Each row is followed by its group and then its class within the group.
[-0.889 0.870 -1.595 4.041 3.596 0.570 0.242 0.399 0.139 2.723 1.232 -1.472 0.737 1.223 1.269 -1.241 -2.509 2.799 2.909 2.708 -2.995 0.980 -0.560 -2.079 0.983] => lp/A
[1.542 1.463 -2.321 -0.040 0.793 -2.843 -1.766 0.276 0.078 -1.122 0.073 0.312 -0.334 -5.522 2.005 -0.906 -0.415 3.480 -1.202 3.078 -1.684 2.185 0.989 -1.627 3.085] => fp/C
[1.712 -3.050 0.265 5.406 7.773 -2.472 1.085 -0.160 0.370 3.945 -1.136 -1.221 -1.053 2.990 -0.630 -2.199 -0.058 1.430 2.083 0.963 -4.080 3.550 -0.953 -0.022 1.984] => lp/A
[1.068 3.165 -1.942 1.773 -0.016 -0.776 -1.255 0.132 -0.930 -3.107 1.529 -1.244 -1.248 -1.177 2.620 -0.166 0.383 1.936 -0.639 1.159 1.551 -1.381 0.423 -6.278 4.663] => fp/U
[1.977 1.797 -2.083 0.636 0.025 -1.534 -0.757 0.077 0.924 -1.675 1.456 0.032 -1.383 -6.818 2.145 0.248 -0.383 0.942 -1.362 2.175 -0.752 -1.156 -0.860 -4.728 3.768] => fp/U
[-0.792 -0.046 0.108 0.867 2.876 1.151 -0.797 -1.505 -1.013 1.788 -0.708 -0.327 -0.156 -2.571 1.304 -2.135 2.620 3.373 2.506 1.801 -1.928 1.721 0.345 -3.852 -0.399] => bp/M
[1.777 -1.308 -3.308 -0.826 2.679 -5.614 -1.087 0.085 -0.106 1.960 6.908 2.682 -0.567 1.830 0.061 -1.849 -1.025 0.501 -1.618 0.791 0.888 4.433 0.812 2.912 -1.227] => fp/C
[0.536 -0.423 -0.187 2.539 2.120 -0.934 2.296 0.927 -1.804 3.420 0.188 -1.306 0.653 4.018 1.441 0.474 -1.743 -0.215 2.750 1.767 -1.765 3.234 1.631 -3.103 0.002] => lp/S
[-0.333 -2.010 -2.512 6.766 3.140 -0.335 0.834 -3.004 -0.507 1.017 -0.783 -0.914 0.071 4.106 1.342 -1.215 -1.532 1.856 3.123 1.109 -1.247 3.085 -0.922 -3.869 -0.063] => lp/A
[-0.604 -0.844 1.684 -0.880 1.102 -0.404 2.648 1.623 -3.217 -1.844 -1.463 -0.404 0.658 0.162 3.274 -1.305 1.144 0.002 -1.484 -1.257 1.590 1.647 0.187 -2.246 1.006] => nl/D
[-1.027 1.014 -1.310 4.340 2.408 -0.305 -1.064 -0.210 -0.055 1.608 1.634 -0.615 -0.567 -0.034 -0.273 0.181 -1.343 0.211 0.057 1.189 0.303 0.539 0.913 -2.697 1.088] => bp/M
[1.318 1.652 -1.855 1.711 -0.694 -2.794 -2.994 -3.760 1.536 -2.266 -0.336 -1.209 -0.044 -3.997 1.073 -0.878 -0.294 0.475 -2.129 2.172 1.225 1.521 1.182 0.500 1.553] => fp/C
[1.111 -0.327 2.090 -0.792 0.722 -1.585 3.499 1.001 -1.949 -0.480 0.228 1.295 -0.067 -1.582 2.689 -1.517 3.621 -0.099 -1.303 0.380 3.572 2.603 0.888 -4.215 2.119] => nl/G
[0.102 -1.680 1.830 0.696 2.553 -1.735 2.283 0.227 0.856 0.674 -1.572 -1.914 0.143 2.645 1.570 0.124 1.690 2.977 -1.096 2.337 -0.178 4.202 4.581 1.040 1.451] => nl/W
[1.319 3.744 -2.759 -1.269 0.076 0.197 -2.208 -0.731 -0.205 -3.579 3.418 0.215 0.672 -3.257 -0.311 -1.665 -1.114 0.560 -1.100 2.159 1.173 -0.094 0.992 -5.874 2.109] => fp/U
[-1.007 -1.258 0.551 2.391 0.959 -1.322 -0.152 1.220 -3.175 2.427 1.222 -1.893 -0.926 5.788 0.107 -0.275 -0.574 3.700 -0.079 0.435 -1.492 1.379 -0.496 -7.098 -1.482] => lp/S
[-0.207 -1.028 0.549 2.639 1.419 -0.412 -0.413 1.967 -0.268 1.659 0.981 0.109 -0.435 1.687 0.508 -1.522 1.529 0.263 -3.206 2.137 -0.338 1.323 -2.298 -4.657 -0.831] => bp/V
[-0.173 1.300 0.002 0.131 1.457 -2.102 -0.729 -1.092 -1.124 -2.850 -0.527 -0.674 0.456 -7.616 3.984 -2.144 -0.247 1.309 -3.414 4.396 -1.135 -0.893 3.960 0.384 1.465] => fp/C
[0.216 0.587 0.950 -2.493 -1.230 0.155 2.367 1.124 -2.150 -0.548 0.840 -0.380 1.089 -1.577 3.884 -0.547 2.620 1.509 -1.880 1.575 0.410 0.476 3.078 -5.808 1.578] => nl/G
[2.633 -1.155 -0.005 1.380 0.024 -1.717 -3.154 -2.850 1.132 -1.785 0.022 1.538 0.450 -4.722 1.434 -2.063 0.697 0.079 -4.552 -0.049 -0.307 0.047 0.786 -1.942 1.056] => fp/L
[1.912 -0.346 -0.870 4.763 2.816 -0.076 -0.166 0.255 1.370 1.110 0.695 -1.166 -1.456 0.510 -0.668 1.287 0.649 1.845 1.699 0.360 -1.446 1.146 0.488 2.125 1.389] => lp/A
[-1.617 0.485 1.320 0.842 0.816 -0.632 2.196 -0.076 -3.019 -1.587 -1.215 -1.042 -0.817 -0.350 4.333 0.371 -0.317 -0.922 0.730 -0.137 4.802 3.355 2.869 -0.812 0.194] => nl/D
[-0.488 0.156 0.998 3.572 0.057 0.243 -0.778 0.047 -1.199 -0.347 -0.844 -3.310 -1.160 4.012 2.332 -0.735 2.513 -0.870 -1.660 2.687 -0.548 -0.498 0.555 -8.357 2.033] => lp/K
[0.689 0.319 0.559 2.764 0.308 -1.812 0.852 1.279 -2.148 0.037 -0.824 -1.613 -1.290 1.267 1.506 -0.029 2.404 -1.282 -2.445 0.658 0.007 0.924 0.579 -3.139 3.684] => nl/W
[1.062 1.971 0.637 3.635 -0.243 -0.646 0.958 1.007 -1.041 -1.332 0.214 -1.473 0.453 -5.039 3.671 -2.824 3.396 1.483 -3.602 1.352 2.119 2.738 2.906 -4.156 1.400] => nl/G
[-1.645 -0.966 2.303 -2.086 0.949 -1.784 2.861 2.187 -3.345 -1.849 -2.713 -0.976 -0.317 -0.719 2.302 -3.039 0.779 1.530 0.033 0.643 1.634 5.274 3.337 -0.979 2.379] => nl/D
